data = 110  128  114  122  130  126  144  112  112  114  154  121  124  130  119
data[0] => 110
data[3] => 122
data[13] => 130
data[9] => 114

x =
[[117 137 132 126 126 124 135 141 121 129 144 127 134 128 123 145]
 [127 123 129 124 129 125 137 129 132 118 131 121 131 136 134 136]
 [128 135 128 135 149 137 143 140 111 127 131 136 136 114 132 143]
 [127 126 121 122 123 157 157 137 133 132 137 146 107 105 145 153]
 [119 128 123 117 125 127 137 112 125 142 125 127 114 135 135 142]
 [116 124 124 116 128 126 140 137 126 125 131 121 129 125 121 139]
 [130 124 127 121 132 129 133 129 129 133 118 132 128 135 127 130]
 [132 126 123 131 149 140 140 136 122 127 134 133 129 118 130 142]
 [129 133 126 135 127 135 127 149 124 137 136 147 139 126 144 146]
 [123 130 126 121 125 126 135 118 125 142 125 131 119 136 133 141]
 [129 133 127 136 122 135 123 151 125 138 135 148 142 128 146 147]]
Rows and columns are counted from 0.
row 0 col 0: 117
row 3 col 8: 133
row 2 col 12: 136
row 2 col 7: 140
row 9 col 8: 125
row 7 col 10: 134
row 10 col 13: 128
row 8 col 9: 137
row 7 col 14: 130
row 8 col 6: 127
row 9 col 5: 126
row 10 col 7: 151
row 5 col 8: 126
row 9 col 15: 141
row 3 col 12: 107
row 0 col 12: 134
row 10 col 10: 135
row 10 col 2: 127
row 3 col 13: 105
row 1 col 10: 131
row 9 col 2: 126
row 2 col 5: 137
row 0 col 4: 126
row 0 col 3: 126
row 6 col 13: 135
row 9 col 14: 133
row 1 col 13: 136
row 6 col 6: 133
row 4 col 1: 128
row 5 col 4: 128
row 3 col 5: 157
row 10 col 0: 129
row 1 col 7: 129
row 10 col 8: 125
row 5 col 2: 124
row 8 col 13: 126
row 8 col 14: 144

a =
[[133 132 113 126 135]
 [117 124 141 133 112]
 [128 127 110 132 133]
 [149 147 127 122 130]
 [125 129 113 130 127]
 [125 124 110 132 128]
 [118 115 104 132 126]
 [113 117 124 134 120]
 [139 140 115 121 143]
 [152 155 129 122 137]
 [130 136 130 128 130]
 [128 127 113 127 131]]
Indices start at 0.
(0, 0) => 133
(11, 3) => 127
(2, 4) => 133
(8, 3) => 121
(5, 1) => 124
(1, 2) => 141
(4, 0) => 125
(3, 1) => 147
(11, 2) => 113
(7, 3) => 134
(10, 1) => 136
(9, 0) => 152
(7, 2) => 124
(1, 0) => 117
(9, 1) => 155
(9, 2) => 129
(0, 4) => 135
(6, 2) => 104
(10, 2) => 130
(0, 3) => 126
(3, 4) => 130
(9, 4) => 137

arr = [153 149 100 137]
arr[0]: 153
arr[1]: 149
arr[3]: 137

A =
135  143  125  132  113
136  134  130  122  107
119  151  123  140  120
126  151  120  141  126
146  123  133  116  105
126  142  127  132  111
119  143  126  137  113
118  154  123  138  122
120  152  120  143  127
A[0, 0] -> 135
A[2, 0] -> 119
A[:, 0] -> [135, 136, 119, 126, 146, 126, 119, 118, 120]
A[:, 1] -> [143, 134, 151, 151, 123, 142, 143, 154, 152]
A[3, 3] -> 141
A[4, 0] -> 146
A[0, 4] -> 113
A[7] -> [118, 154, 123, 138, 122]
A[6, 3] -> 137
A[4, 4] -> 105
A[0] -> [135, 143, 125, 132, 113]
A[2, 3] -> 140
A[8, 2] -> 120
A[8, 4] -> 127
A[8, 0] -> 120

X = [108, 116, 116, 122, 133, 141, 120, 124, 135, 126, 120, 134, 152, 117]
X[-14] => 108
X[2] => 116
X[-3] => 134
X[-1] => 117
X[-4] => 120
X[7] => 124
X[9] => 126

W =
[[109 138 153 106 128]
 [148 152 111 150 107]
 [109 140 153 106 127]
 [149 106 130 110 153]
 [149 106 131 109 153]
 [143 152 119 150 106]
 [147 152 112 149 108]]
W[0,-5] = 109
W[1,1] = 152
W[-5,-3] = 153
W[5,-3] = 119
W[6,-1] = 108
W[-2,-2] = 150
W[-5,1] = 140
W[-4,-2] = 110
W[:, 3] = [106, 150, 106, 110, 109, 150, 149]
W[2,0] = 109
W[4,0] = 149
W[1,2] = 111
W[4,-1] = 153
